Here is a tiny trained network, its code and every weight. The questions are about switching its units off for an input and a target symbol, where a switched-off unit gives its printed mean instead of its output.

import numpy as np


def w(rows, s, z=0):
    codes = np.array(rows[::2]) - 128.0
    scale = np.full(codes.shape[1], s)
    scale[-1] = z or s
    return codes * scale


def f(y):
    return y / 2 * (1 + np.tanh(0.7978845608 * (y + 0.044715 * y**3)))


def softmax(a):
    e = np.exp(a - a.max(-1, keepdims=True))
    return e / e.sum(-1, keepdims=True)


def log_softmax(a):
    a = a - a.max(-1, keepdims=True)
    return a - np.log(np.exp(a).sum(-1, keepdims=True))


def net(x, mask):
    ids = ['ΠΣΨβγεξω'.index(c) for c in x.split()]
    T = len(ids)
    res = E[ids] + P[:T]
    u = 0
    for l in range(2):
        q, k, v = (res @ M[l].T for M in (Q, K, V))
        z = softmax(np.where(np.tri(T) > 0, q @ k.T / 3**0.5, -1e9)) @ v
        res = res + np.where(mask[u], z, O[l][:, -1]) @ O[l][:, :-1]
        u += 1
        y = f(res @ A[l][:, :-1].T + A[l][:, -1])
        res = res + np.where(mask[u : u + 4], y, B[l][:, -1]) @ B[l][:, :-1]
        u += 4
    return log_softmax(res[-1] @ U[:, :-1].T + U[:, -1])


Q, K, V, O, A, B = {}, {}, {}, {}, {}, {}
E = w([
[144,129,142],'Π',
[71,111,175],'Σ',
[117,77,208],'Ψ',
[68,116,145],'β',
[166,62,83],'γ',
[68,126,94],'ε',
[97,66,25],'ξ',
[251,24,145],'ω',
],0.014)
P = w([
[144,193,139],'0',
[45,8,87],'1',
[54,5,85],'2',
[73,19,83],'3',
[76,27,70],'4',
[105,46,59],'5',
[115,54,46],'6',
[160,81,19],'7',
[138,102,1],'8',
[101,124,2],'9',
],0.0076)
Q[0] = w([
[221,161,64],'0.h1',
[142,195,254],'0.h1',
[48,8,48],'0.h1',
],0.0081)
K[0] = w([
[123,159,214],'0.h1',
[19,52,104],'0.h1',
[255,142,98],'0.h1',
],0.0083)
V[0] = w([
[60,127,28],'0.h1',
[152,210,95],'0.h1',
[254,51,42],'0.h1',
],0.0094)
O[0] = w([
[173,68,11,150],'0.h1',
[208,132,127,58],'0.h1',
[160,28,200,254],'0.h1',
],0.012,0.0073)
A[0] = w([
[79,44,239,253],'0.n1',
[171,241,156,249],'0.n2',
[154,254,87,97],'0.n3',
[72,82,161,200],'0.n4',
],0.0081,0.0017)
B[0] = w([
[243,172,59,252],'0.n1',
[2,53,251,129],'0.n2',
[31,37,101,132],'0.n3',
[126,159,94,193],'0.n4',
],0.0079,0.017)
Q[1] = w([
[105,119,248],'1.h1',
[177,111,142],'1.h1',
[100,79,164],'1.h1',
],0.012)
K[1] = w([
[250,118,73],'1.h1',
[152,167,164],'1.h1',
[151,192,38],'1.h1',
],0.013)
V[1] = w([
[136,4,145],'1.h1',
[95,114,143],'1.h1',
[120,119,67],'1.h1',
],0.015)
O[1] = w([
[77,2,244,240],'1.h1',
[37,190,178,222],'1.h1',
[76,100,43,253],'1.h1',
],0.0082,0.0059)
A[1] = w([
[243,226,124,253],'1.n1',
[232,57,127,206],'1.n2',
[209,108,148,61],'1.n3',
[253,181,63,123],'1.n4',
],0.0041,0.0049)
B[1] = w([
[58,254,127,176],'1.n1',
[161,210,120,254],'1.n2',
[46,151,110,156],'1.n3',
[18,175,5,174],'1.n4',
],0.0069,0.0098)
U = w([
[203,98,114,136],'Π',
[129,75,157,30],'Σ',
[168,158,188,172],'Ψ',
[115,143,129,191],'β',
[253,154,83,97],'γ',
[143,94,21,74],'ε',
[120,211,119,11],'ξ',
[121,123,77,254],'ω',
],0.0082,0.0078)

Each question gives the input, a string of symbols that net reads in full, and the target symbol t.
The units are the heads (3 rows each of Q, K, V and O) and the neurons (one row each of A and B). Each row of codes is followed by its name. A weight is (code - 128) times the scale printed after its matrix; where a second scale follows, it is the last column's (O, A, B and U).
mask holds one flag per unit, layer by layer, with each layer's heads first. A switched-off unit (its flag False) gives its mean, the last column of its rows in O or B, instead of its output. The means were averaged over made-up inputs and are rounded, as every weight is.
A unit's drop is (log p(t) with every unit on - log p(t) with that unit switched off) / (log p(t) with every unit on - log p(t) with every unit switched off).
The circuit of an input: a set's keep is (log p(t) with only the set's units on - log p(t) with every unit switched off) / (log p(t) with every unit on - log p(t) with every unit switched off). Starting from all 10 units, units are removed one at a time, each time the one whose removal leaves the highest keep (on an exact tie, the one counted first), for as long as the keep stays at least 0.8.
circuit, biggest first: the units of the circuit, biggest drop first
unit that matters most: the unit with the biggest drop
k most important neurons: the k neurons with the biggest drops, biggest first
k most important neurons of layer l: the k neurons of layer l with the biggest drops, biggest first
input Ψ ω Ψ ω ξ Π, target ξ: 2 most important neurons of layer 1 => [1.n1 1.n4]
input ω β Ψ ε β ω ω Ψ Σ, target γ: most important neuron of layer 0 => [0.n1]
input ε ε γ Σ ξ Σ, target ε: circuit, biggest first => [0.h1 1.h1 0.n1]
input Ψ Π Σ β γ γ ε β ω Σ, target ξ: 3 most important neurons => [0.n1 1.n1 1.n4]
input ξ Σ γ, target Σ: circuit, biggest first => [1.h1 0.h1 0.n1]
input ξ β Σ, target Σ: circuit, biggest first => [1.h1 0.h1 0.n1]
input ε ω β ε ε Ψ β ε Ψ, target ε: circuit, biggest first => [0.n1 1.h1 0.h1]
input ξ ε ε Π Σ ω Ψ Σ γ, target Π: circuit, biggest first => [1.h1 0.h1 0.n1]
input Ψ ε ε ξ, target ξ: 2 most important neurons of layer 0 => [0.n2 0.n3]
input ξ ε ξ, target Σ: circuit, biggest first => [0.n1 1.h1 0.h1]
input ξ ξ ε, target Σ: circuit, biggest first => [1.h1 0.n1 0.h1]
input Ψ Ψ Σ Ψ γ ε, target ξ: 2 most important neurons => [0.n2 1.n1]
input Ψ Π ε Π ε Σ, target ξ: circuit, biggest first => [0.h1 1.h1 1.n1]
input ω Π Ψ, target γ: circuit, biggest first => [0.n1 0.h1]
input Ψ Ψ β ε, target ξ: most important neuron of layer 1 => [1.n1]
input ω ε γ ξ ε ε Π, target γ: circuit, biggest first => [0.n1 0.h1 1.h1 1.n2]
input γ Ψ Σ ε, target Π: 3 most important neurons => [0.n1 1.n4 1.n1]
input Ψ ε γ β ξ Ψ ε ω, target ξ: circuit, biggest first => [0.h1 1.h1 1.n1 1.n4]
input γ ε ε Ψ β, target Π: circuit, biggest first => [1.h1 0.h1 0.n1 1.n4]
input Ψ ε ε ω ω ξ, target γ: circuit, biggest first => [0.h1 1.h1]
input ω ε β β γ, target γ: unit that matters most => 0.n1
input Π β β ω Σ, target Ψ: 2 most important neurons => [0.n2 0.n1]
input ε ω Σ, target ε: circuit, biggest first => [1.h1 0.h1]
input Ψ ε β Ψ ε ξ ε ε ε ξ, target ξ: 2 most important neurons => [0.n2 1.n1]
input Ψ ξ β ω ω Σ Σ γ ω Ψ, target ξ: 2 most important neurons => [0.n1 1.n1]
input Π Π Π β, target Ψ: 2 most important neurons of layer 0 => [0.n1 0.n2]
input ω Π γ ω β Π, target γ: unit that matters most => 0.n1
input Ψ β Σ ε ε β γ Π, target ξ: 2 most important neurons => [0.n2 1.n1]
input ω ω ε β ε γ Ψ, target γ: 2 most important neurons => [0.n1 1.n2]
input Ψ β ε Π ω γ, target ξ: 3 most important neurons => [1.n1 0.n1 1.n4]
